Below is a small trained network, with its code and all its weights. Each question gives an input and a class and asks what happens when units are switched off, that is, made to give their printed mean instead of their output.

import numpy as np


def w(rows, s, z=0):
    codes = np.array(rows[::2]) - 128.0
    scale = np.full(codes.shape[1], s)
    scale[-1] = z or s
    return codes * scale


def f(y):
    return y / 2 * (1 + np.tanh(0.7978845608 * (y + 0.044715 * y**3)))


def log_softmax(a):
    a = a - a.max(-1, keepdims=True)
    return a - np.log(np.exp(a).sum(-1, keepdims=True))


def net(x, mask):
    res = np.array(x, float).reshape(1, 8) / 4 @ E
    y = f(res @ A[0][:, :-1].T + A[0][:, -1])
    res = res + np.where(mask, y, B[0][:, -1]) @ B[0][:, :-1]
    return log_softmax(res[-1] @ U[:, :-1].T + U[:, -1])


A, B = {}, {}
E = w([
[76,86,79,105,206,255,101,68],'x0',
[131,172,154,118,100,162,202,68],'x1',
[242,153,217,94,193,196,43,189],'x2',
[120,120,137,133,132,135,132,143],'x3',
[114,102,138,133,131,118,101,172],'x4',
[138,100,126,178,138,167,121,156],'x5',
[182,18,195,81,124,95,189,41],'x6',
[138,155,136,138,111,153,174,82],'x7',
],0.0064)
A[0] = w([
[117,98,184,133,139,125,101,102,84],'n1',
[230,151,165,98,121,202,103,172,40],'n2',
[89,123,125,153,197,216,90,20,248],'n3',
[201,222,147,131,59,46,129,128,240],'n4',
[86,133,119,53,179,194,89,82,131],'n5',
[68,233,118,150,146,175,138,205,132],'n6',
[67,97,77,127,43,147,162,112,35],'n7',
[103,87,74,192,92,87,111,123,204],'n8',
[132,74,209,136,156,97,148,103,193],'n9',
[144,54,121,78,125,132,110,116,49],'n10',
[142,126,178,47,152,118,123,65,82],'n11',
[215,153,126,161,115,86,166,163,106],'n12',
[254,162,146,69,145,197,91,152,12],'n13',
[165,136,200,93,232,169,126,164,112],'n14',
[168,2,185,114,157,89,171,95,85],'n15',
[91,104,76,106,201,201,107,86,111],'n16',
[107,66,67,151,60,164,178,161,166],'n17',
[87,182,76,99,115,138,104,191,77],'n18',
],0.0092,0.0017)
B[0] = w([
[111,155,123,187,123,149,190,145,142],'n1',
[41,150,228,61,200,67,231,50,231],'n2',
[113,57,101,96,67,147,72,181,253],'n3',
[100,100,190,133,87,179,18,213,250],'n4',
[125,97,169,97,98,167,40,155,215],'n5',
[228,215,3,185,79,178,91,135,233],'n6',
[27,169,155,109,223,99,206,86,207],'n7',
[124,82,207,100,188,79,151,137,203],'n8',
[206,124,57,137,83,171,93,156,192],'n9',
[189,138,65,135,96,96,119,115,159],'n10',
[191,152,107,104,106,117,108,130,185],'n11',
[79,99,242,176,66,70,62,119,179],'n12',
[86,198,168,61,206,68,127,59,246],'n13',
[117,129,123,109,172,88,203,88,237],'n14',
[203,192,49,239,131,235,122,154,238],'n15',
[47,45,178,91,53,163,46,196,225],'n16',
[65,249,194,97,199,46,186,71,187],'n17',
[163,178,75,181,165,160,167,127,192],'n18',
],0.0063,0.0064)
U = w([
[5,116,213,43,211,2,172,38,64],'0',
[75,84,209,100,49,93,60,146,241],'1',
[207,177,83,166,120,180,122,97,5],'2',
],0.0068,0.0016)

Each question gives the input, the list of numbers given to net, and the class t.
The units are the neurons (one row each of A and B). Each row of codes is followed by its name. A weight is (code - 128) times the scale printed after its matrix; where a second scale follows, it is the last column's (A, B and U).
mask holds one flag per neuron, in row order. A switched-off neuron (its flag False) gives its mean, the last column of its row in B, instead of its output. The means were averaged over made-up inputs and are rounded, as every weight is.
A unit's drop is (log p(t) with every unit on - log p(t) with that unit switched off) / (log p(t) with every unit on - log p(t) with every unit switched off).
The circuit of an input: a set's keep is (log p(t) with only the set's units on - log p(t) with every unit switched off) / (log p(t) with every unit on - log p(t) with every unit switched off). Starting from the 12 units with the biggest drops (on a tie, the unit counted first), units are removed one at a time, each time the one whose removal leaves the highest keep (on an exact tie, the one counted first), for as long as the keep stays at least 0.8.
circuit, biggest first: the units of the circuit, biggest drop first
top k neurons: the k neurons with the biggest drops, biggest first
drop when u is switched off: that unit's drop, to one decimal
input [0,6,-5,-1,5,-1,-6,-8], class 2: circuit, biggest first => [n6]
input [6,-4,-4,-2,4,2,4,1], class 1: circuit, biggest first => [n16 n3]
input [4,7,8,0,5,6,-7,0], class 0: top 2 neurons => [n2 n13]
input [5,2,3,5,-5,4,-1,2], class 1: top 2 neurons => [n3 n16]
input [0,-8,-5,-3,3,-5,6,2], class 2: top 2 neurons => [n15 n2]
input [4,-2,-4,7,3,-5,5,0], class 2: top 2 neurons => [n15 n2]
input [1,1,1,-6,-2,0,-5,-8], class 2: circuit, biggest first => [n6 n18]
input [-5,-5,-2,2,-2,-8,-8,3], class 2: top 3 neurons => [n6 n18 n16]
input [5,-1,5,3,-3,-3,-1,-5], class 0: top 4 neurons => [n13 n2 n14 n4]
input [-6,-3,4,-6,3,1,7,-3], class 2: top 3 neurons => [n15 n9 n16]
input [8,-3,3,6,-7,8,1,3], class 1: drop when n16 is switched off => 0.2
input [-5,-1,6,0,6,4,-3,2], class 0: drop when n2 is switched off => 0.4
input [3,-3,-2,3,8,-5,-6,8], class 2: drop when n6 is switched off => 0.4
input [-6,8,0,-8,-6,-6,4,-8], class 1: circuit, biggest first => [n4]
